Below are the code and all the weights of a small trained network. Each question names an input and a class and asks about switching units off, where a switched-off unit gives its printed mean instead of its output.

import numpy as np


def w(rows, s, z=0):
    codes = np.array(rows[::2]) - 128.0
    scale = np.full(codes.shape[1], s)
    scale[-1] = z or s
    return codes * scale


def norm(h):
    return h / np.sqrt((h * h).mean(-1, keepdims=True) + 1e-5)


def f(y):
    return y / 2 * (1 + np.tanh(0.7978845608 * (y + 0.044715 * y**3)))


def log_softmax(a):
    a = a - a.max(-1, keepdims=True)
    return a - np.log(np.exp(a).sum(-1, keepdims=True))


def net(x, mask):
    res = np.array(x, float).reshape(1, 4) / 4 @ E
    u = 0
    for l in range(2):
        y = f(norm(res) @ A[l][:, :-1].T + A[l][:, -1])
        res = res + np.where(mask[u : u + 9], y, B[l][:, -1]) @ B[l][:, :-1]
        u += 9
    return log_softmax(norm(res)[-1] @ U[:, :-1].T + U[:, -1])


A, B = {}, {}
E = w([
[128,128,126,128,127,129,128,128,127],'x0',
[137,127,129,153,35,229,46,228,164],'x1',
[199,88,109,143,5,166,229,68,187],'x2',
[154,42,101,68,102,30,59,68,255],'x3',
],0.0091)
A[0] = w([
[130,129,132,135,62,200,41,181,150,188],'0.n0',
[135,118,136,130,134,116,139,109,155,101],'0.n1',
[121,143,125,132,143,163,153,146,64,154],'0.n2',
[137,118,130,111,133,91,62,107,173,82],'0.n3',
[119,139,139,126,160,130,162,124,88,54],'0.n4',
[144,133,134,131,53,181,255,108,118,75],'0.n5',
[130,134,135,135,92,194,74,177,97,102],'0.n6',
[133,119,127,120,111,89,150,126,156,91],'0.n7',
[142,122,125,125,37,123,201,87,181,1],'0.n8',
],0.026,0.0071)
B[0] = w([
[102,88,121,62,60,185,57,192,217,253],'0.n0',
[84,145,132,140,143,173,148,87,87,152],'0.n1',
[204,45,152,75,148,121,82,81,130,200],'0.n2',
[68,120,94,193,102,67,129,176,133,202],'0.n3',
[170,98,211,115,107,74,145,170,188,165],'0.n4',
[6,189,102,215,112,52,109,201,127,245],'0.n5',
[132,182,63,173,145,238,135,51,26,213],'0.n6',
[94,194,163,76,157,164,120,86,97,162],'0.n7',
[231,45,137,39,143,168,149,57,147,225],'0.n8',
],0.021,0.022)
A[1] = w([
[76,193,168,175,177,53,176,159,95,45],'1.n0',
[68,223,118,133,114,173,127,194,146,102],'1.n1',
[136,134,138,120,159,79,190,84,125,62],'1.n2',
[154,136,100,181,134,76,158,124,112,4],'1.n3',
[108,99,181,123,127,102,70,198,140,94],'1.n4',
[251,109,195,119,175,105,155,110,106,80],'1.n5',
[178,132,165,98,100,217,117,140,143,71],'1.n6',
[159,160,104,102,191,200,153,66,56,121],'1.n7',
[80,204,126,142,162,161,134,107,75,9],'1.n8',
],0.032,0.0042)
B[1] = w([
[178,77,153,3,98,143,158,96,225,254],'1.n0',
[136,87,133,232,146,56,140,173,72,245],'1.n1',
[185,201,175,148,185,141,101,117,68,186],'1.n2',
[118,134,140,46,133,164,111,134,187,160],'1.n3',
[132,152,99,158,140,167,155,113,84,254],'1.n4',
[66,85,73,196,82,123,101,220,130,215],'1.n5',
[153,167,190,93,194,21,210,71,136,244],'1.n6',
[122,203,124,136,123,194,104,96,104,203],'1.n7',
[108,81,100,97,90,141,139,177,192,155],'1.n8',
],0.026,0.019)
U = w([
[82,73,64,230,116,120,108,223,82,212],'0',
[167,51,136,6,126,119,179,120,220,10],'1',
[156,203,136,115,192,205,103,53,41,185],'2',
],0.014,0.0012)

Each question gives the input, the list of numbers given to net, and the class t.
The units are the neurons (one row each of A and B). Each row of codes is followed by its name. A weight is (code - 128) times the scale printed after its matrix; where a second scale follows, it is the last column's (A, B and U).
mask holds one flag per neuron, layer by layer. A switched-off neuron (its flag False) gives its mean, the last column of its row in B, instead of its output. The means were averaged over made-up inputs and are rounded, as every weight is.
A unit's drop is (log p(t) with every unit on - log p(t) with that unit switched off) / (log p(t) with every unit on - log p(t) with every unit switched off).
The circuit of an input: a set's keep is (log p(t) with only the set's units on - log p(t) with every unit switched off) / (log p(t) with every unit on - log p(t) with every unit switched off). Starting from the 12 units with the biggest drops (on a tie, the unit counted first), units are removed one at a time, each time the one whose removal leaves the highest keep (on an exact tie, the one counted first), for as long as the keep stays at least 0.8.
units of the circuit, in order: the units of the circuit, biggest drop first
k most important neurons: the k neurons with the biggest drops, biggest first
top k neurons in layer l: the k neurons of layer l with the biggest drops, biggest first
drop when u is switched off: that unit's drop, to one decimal
input [1,2,-6,-5], class 2: units of the circuit, in order	0.n6
input [0,7,-3,2], class 0: 2 most important neurons	0.n8; 1.n0
input [4,1,-8,-3], class 2: top 2 neurons in layer 0	0.n5; 0.n6
input [1,-8,-5,0], class 0: top 2 neurons in layer 0	0.n5; 0.n3
input [7,7,-4,-2], class 2: top 2 neurons in layer 0	0.n6; 0.n5
input [5,-5,5,4], class 2: top 2 neurons in layer 0	0.n8; 0.n0
input [8,1,0,6], class 0: 2 most important neurons	0.n3; 1.n0
input [8,-2,1,5], class 2: 3 most important neurons	0.n5; 0.n0; 0.n8
input [-5,-1,4,3], class 2: 2 most important neurons	0.n8; 0.n0
input [4,-5,-4,-3], class 0: 2 most important neurons	1.n5; 0.n0
input [-8,7,3,-1], class 0: top 2 neurons in layer 1	1.n1; 1.n0
input [-4,-3,1,1], class 2: drop when 0.n5 is switched off	0.2
input [-2,3,-8,2], class 0: drop when 0.n8 is switched off	0.7
input [0,7,-4,-7], class 2: drop when 0.n4 is switched off	0.0
input [1,7,7,-4], class 0: units of the circuit, in order	0.n5
